[[129 128 126 128 128 128 129 129 129 119 129 129]
 [131 130 127 131 130 128 131 131 131 125 131 131]
 [113 115 117 114 116 117 114 114 113 142 114 112]
 [130 129 128 129 128 128 129 129 130 128 130 130]
 [116 111 110 114 111 111 115 114 114 142 115 114]
 [132 130 128 131 129 127 131 131 132 133 132 132]
 [132 128 128 130 128 130 130 130 130 110 131 131]
 [116 112 115 114 113 116 115 115 114 131 114 114]
 [126 131 129 129 130 126 128 128 128 150 128 128]
 [130 127 123 129 127 123 129 130 130 138 130 130]
 [114 119 125 116 119 124 116 115 114 142 115 114]
 [140 125 116 133 125 118 135 136 137 112 138 138]
 [113 113 116 114 114 117 114 113 112 138 113 113]
 [115 117 122 116 117 122 116 116 114 129 115 114]
 [125 140 149 131 139 143 130 128 130 147 128 127]]
Counting starts at 1.
The entry directly above the largest entry?
Answer: 131
The entry in the bottom-left corner: 125
The entry in row 2 and column 2 -> 130
The bottom entry of the column that holds the largest entry: 147
The entry in row 2 and column 1 -> 131
The entry at row 1, column 3?
Answer: 126
The entry directly below the largest entry?
Answer: 138
The top-right entry?
Answer: 129
The top entry of the column that holds the largest entry -> 119
The entry in row 1 and column 1?
Answer: 129
The bottom-right entry: 127
The entry at row 1, column 2?
Answer: 128
The entry at row 3, column 1?
Answer: 113
The entry just left of the largest entry?
Answer: 128

110,106,147,125
109,106,149,129
110,107,148,126
107,104,150,134
114,118,139,142
114,118,139,142
114,118,138,143
142,138,118,114
Counting starts at 1.
Give the top-right entry.
A: 125
Give the entry at row 2, column 1.
A: 109
The entry at row 1, column 2 is 106
The entry in the top-left corner is 110
Give the bottom-right entry.
A: 114
Give the maximum.
A: 150
Give the entry directly above the largest entry.
A: 148
The entry in row 3 and column 1 is 110
Give the entry in row 2 and column 2.
A: 106
The entry in row 1 and column 3 is 147

126  125  125  130  124  119  139  118  140
134  121  121  122  122  122  137  124  130
131  123  123  125  121  120  136  121  133
128  123  126  128  123  122  137  120  139
135  121  121  122  122  122  137  125  130
135  121  120  119  121  123  137  126  129
135  120  121  119  122  122  139  126  129
116  136  136  145  140  100  118  124  122
136  121  121  119  122  123  138  127  127
The first entry in reading order is 126
The last entry, reading row by row is 127
The third entry from the end, reading row by row: 138
What is the second-last entry, reading row by row?
Answer: 127
What is the top entry of the column that holds the smallest entry?
Answer: 119
The entry in the top-right corner is 140
What is the fifth entry in reading order?
Answer: 124
What is the smallest entry in the first row?
Answer: 118
What is the entry directly below the smallest entry?
Answer: 123
The second smallest entry: 116
What is the entry directly above the largest entry?
Answer: 119
The bottom-left entry: 136
What is the 3rd entry on the main diagonal?
Answer: 123
What is the second entry, reading row by row?
Answer: 125
The fifth entry from the end, reading row by row -> 122
The maximum is 145
The entry directly above 133 -> 130
The top entry of the column that holds the largest entry is 130
What is the minimum?
Answer: 100
The last entry of the smallest entry's row is 122
What is the entry directly below the largest entry?
Answer: 119

Questions about the row below.
1) Which number is the second entry from the end?
2) Which number is the first entry from the right?
3) Which number is the entry just right of 121?
[121 144 136 106]
1) 136
2) 106
3) 144

A =
124  120  123  122
151  125  116  147
134  130  105  125
130  125  125  130
The entry just left of 123: 120
What is the smallest entry in the last column? 122
The third entry on the main diagonal -> 105
The largest entry in the last column is 147
What is the 2nd smallest entry? 116

Read these off the grid that follows.
1) The 1st entry, reading row by row?
2) The 2nd largest entry?
3) The entry in the bottom-right corner?
4) The largest entry in the last row?
5) The largest entry?
6) The entry directly below 116?
7) The bottom-left entry?
8) The entry just right of the largest entry?
[[118 158 129 142 133]
 [113 152 136 136 124]
 [118 104 146 141 132]
 [123 108 116 108 142]
 [118 103 146 138 131]
 [118 102 144 132 129]]
1) 118
2) 152
3) 129
4) 144
5) 158
6) 146
7) 118
8) 129

Read these off the array that follows. Counting starts at 1.
1) Report the bottom entry of the column that holds the largest entry.
2) Report the entry in row 1 and column 3.
3) Report the top-left entry.
4) Report the entry in row 2 and column 3.
5) Report the entry in row 1 and column 2.
6) Report the entry just left of 118.
7) Report the entry at row 3, column 2.
8) Report the top-right entry.
126,132,124,130,131,135,139,147,127,122,135,127
127,140,140,129,130,124,124,119,131,133,128,125
124,138,133,129,128,125,127,132,118,133,109,125
126,113,126,128,129,128,125,132,138,133,128,134
129,122,126,132,122,129,127,134,127,133,134,125
128,137,137,132,133,128,116,123,127,127,128,116
126,119,116,130,121,122,132,132,127,138,112,124
121,131,116,135,136,129,132,143,127,155,128,122
1) 155
2) 124
3) 126
4) 140
5) 132
6) 132
7) 138
8) 127
